Below are the code and all the weights of a small trained network. Each question names an input and a target symbol and asks about switching units off, where a switched-off unit gives its printed mean instead of its output.

import numpy as np


def w(rows, s, z=0):
    codes = np.array(rows[::2]) - 128.0
    scale = np.full(codes.shape[1], s)
    scale[-1] = z or s
    return codes * scale


def f(y):
    return y / 2 * (1 + np.tanh(0.7978845608 * (y + 0.044715 * y**3)))


def softmax(a):
    e = np.exp(a - a.max(-1, keepdims=True))
    return e / e.sum(-1, keepdims=True)


def log_softmax(a):
    a = a - a.max(-1, keepdims=True)
    return a - np.log(np.exp(a).sum(-1, keepdims=True))


def net(x, mask):
    ids = ['ΓΘΞΠΩαβεζηλστφ'.index(c) for c in x.split()]
    T = len(ids)
    res = E[ids] + P[:T]
    u = 0
    for l in range(2):
        q, k, v = (res @ M[l].T for M in (Q, K, V))
        z = softmax(np.where(np.tri(T) > 0, q @ k.T / 2**0.5, -1e9)) @ v
        res = res + np.where(mask[u], z, O[l][:, -1]) @ O[l][:, :-1]
        u += 1
        y = f(res @ A[l][:, :-1].T + A[l][:, -1])
        res = res + np.where(mask[u : u + 4], y, B[l][:, -1]) @ B[l][:, :-1]
        u += 4
    return log_softmax(res[-1] @ U[:, :-1].T + U[:, -1])


Q, K, V, O, A, B = {}, {}, {}, {}, {}, {}
E = w([
[154,119,159],'Γ',
[85,201,176],'Θ',
[140,118,147],'Ξ',
[204,138,32],'Π',
[193,141,193],'Ω',
[252,156,185],'α',
[127,110,128],'β',
[201,67,34],'ε',
[201,37,124],'ζ',
[132,106,127],'η',
[186,176,133],'λ',
[115,95,96],'σ',
[154,121,175],'τ',
[60,193,113],'φ',
],0.019)
P = w([
[43,94,120],'0',
[111,137,161],'1',
[246,198,250],'2',
[186,140,148],'3',
[200,135,126],'4',
[167,128,99],'5',
],0.0019)
Q[0] = w([
[248,2,19],'0.h0',
[77,30,79],'0.h0',
],0.0058)
K[0] = w([
[253,56,45],'0.h0',
[44,2,176],'0.h0',
],0.0064)
V[0] = w([
[185,45,86],'0.h0',
[108,5,188],'0.h0',
],0.012)
O[0] = w([
[254,123,219,251],'0.h0',
[94,93,198,144],'0.h0',
],0.0088,0.0029)
A[0] = w([
[32,91,92,4],'0.n0',
[190,3,252,98],'0.n1',
[226,184,246,124],'0.n2',
[114,73,205,178],'0.n3',
],0.0045,0.0022)
B[0] = w([
[253,21,102,129],'0.n0',
[142,143,251,255],'0.n1',
[97,75,21,249],'0.n2',
[43,253,109,170],'0.n3',
],0.0056,0.0069)
Q[1] = w([
[82,74,123],'1.h0',
[2,58,105],'1.h0',
],0.0089)
K[1] = w([
[2,136,41],'1.h0',
[16,140,185],'1.h0',
],0.0089)
V[1] = w([
[244,133,121],'1.h0',
[213,93,84],'1.h0',
],0.011)
O[1] = w([
[2,72,120,245],'1.h0',
[84,30,42,200],'1.h0',
],0.006,0.012)
A[1] = w([
[115,45,75,54],'1.n0',
[149,141,88,255],'1.n1',
[10,173,196,118],'1.n2',
[255,106,166,167],'1.n3',
],0.0094,0.0086)
B[1] = w([
[231,235,128,255],'1.n0',
[43,103,139,225],'1.n1',
[254,129,119,189],'1.n2',
[59,201,109,193],'1.n3',
],0.0098,0.0077)
U = w([
[154,188,160,109],'Γ',
[149,247,124,153],'Θ',
[150,183,146,113],'Ξ',
[147,154,65,123],'Π',
[139,175,140,254],'Ω',
[102,51,77,206],'α',
[144,161,124,94],'β',
[218,157,132,87],'ε',
[168,68,187,59],'ζ',
[129,167,138,154],'η',
[49,85,58,153],'λ',
[77,117,115,129],'σ',
[194,226,185,45],'τ',
[60,179,84,185],'φ',
],0.011,0.0045)

Each question gives the input, a string of symbols that net reads in full, and the target symbol t.
The units are the heads (2 rows each of Q, K, V and O) and the neurons (one row each of A and B). Each row of codes is followed by its name. A weight is (code - 128) times the scale printed after its matrix; where a second scale follows, it is the last column's (O, A, B and U).
mask holds one flag per unit, layer by layer, with each layer's heads first. A switched-off unit (its flag False) gives its mean, the last column of its rows in O or B, instead of its output. The means were averaged over made-up inputs and are rounded, as every weight is.
A unit's drop is (log p(t) with every unit on - log p(t) with that unit switched off) / (log p(t) with every unit on - log p(t) with every unit switched off).
The circuit of an input: a set's keep is (log p(t) with only the set's units on - log p(t) with every unit switched off) / (log p(t) with every unit on - log p(t) with every unit switched off). Starting from all 10 units, units are removed one at a time, each time the one whose removal leaves the highest keep (on an exact tie, the one counted first), for as long as the keep stays at least 0.8.
circuit, biggest first: the units of the circuit, biggest drop first
k most important neurons: the k neurons with the biggest drops, biggest first
top k neurons in layer l: the k neurons of layer l with the biggest drops, biggest first
drop of u: that unit's drop, to one decimal
input φ Θ Θ τ, target Θ: circuit, biggest first	1.h0; 0.h0
input α ζ σ, target ζ: most important neuron	0.n1
input β Θ τ, target Θ: circuit, biggest first	1.h0; 0.h0; 1.n3
input Ξ τ ζ η, target ζ: circuit, biggest first	0.h0; 0.n1; 1.n3; 1.h0
input φ τ Θ Γ, target Θ: circuit, biggest first	1.h0; 0.h0
input τ ζ σ, target ζ: circuit, biggest first	0.h0; 0.n1
input Θ τ σ, target Θ: circuit, biggest first	1.h0; 0.h0; 1.n3
input Π φ Π, target Π: 2 most important neurons	1.n0; 0.n1
input ζ ζ Γ Γ, target ζ: 3 most important neurons	1.n0; 0.n1; 1.n2
input Γ ζ Ω, target ζ: 2 most important neurons	1.n0; 0.n1
input Γ Θ φ η ζ, target ζ: top 2 neurons in layer 1	1.n0; 1.n1
input ζ τ ε Γ α ζ, target ζ: top 2 neurons in layer 0	0.n1; 0.n3
input Π η β ε, target ε: drop of 1.n3	0.1
input α Ξ Ξ λ, target λ: drop of 0.n3	0.0
input Θ Ω η, target Θ: drop of 1.n3	0.3
input Ξ ζ Γ Γ, target ζ: drop of 1.n2	0.2
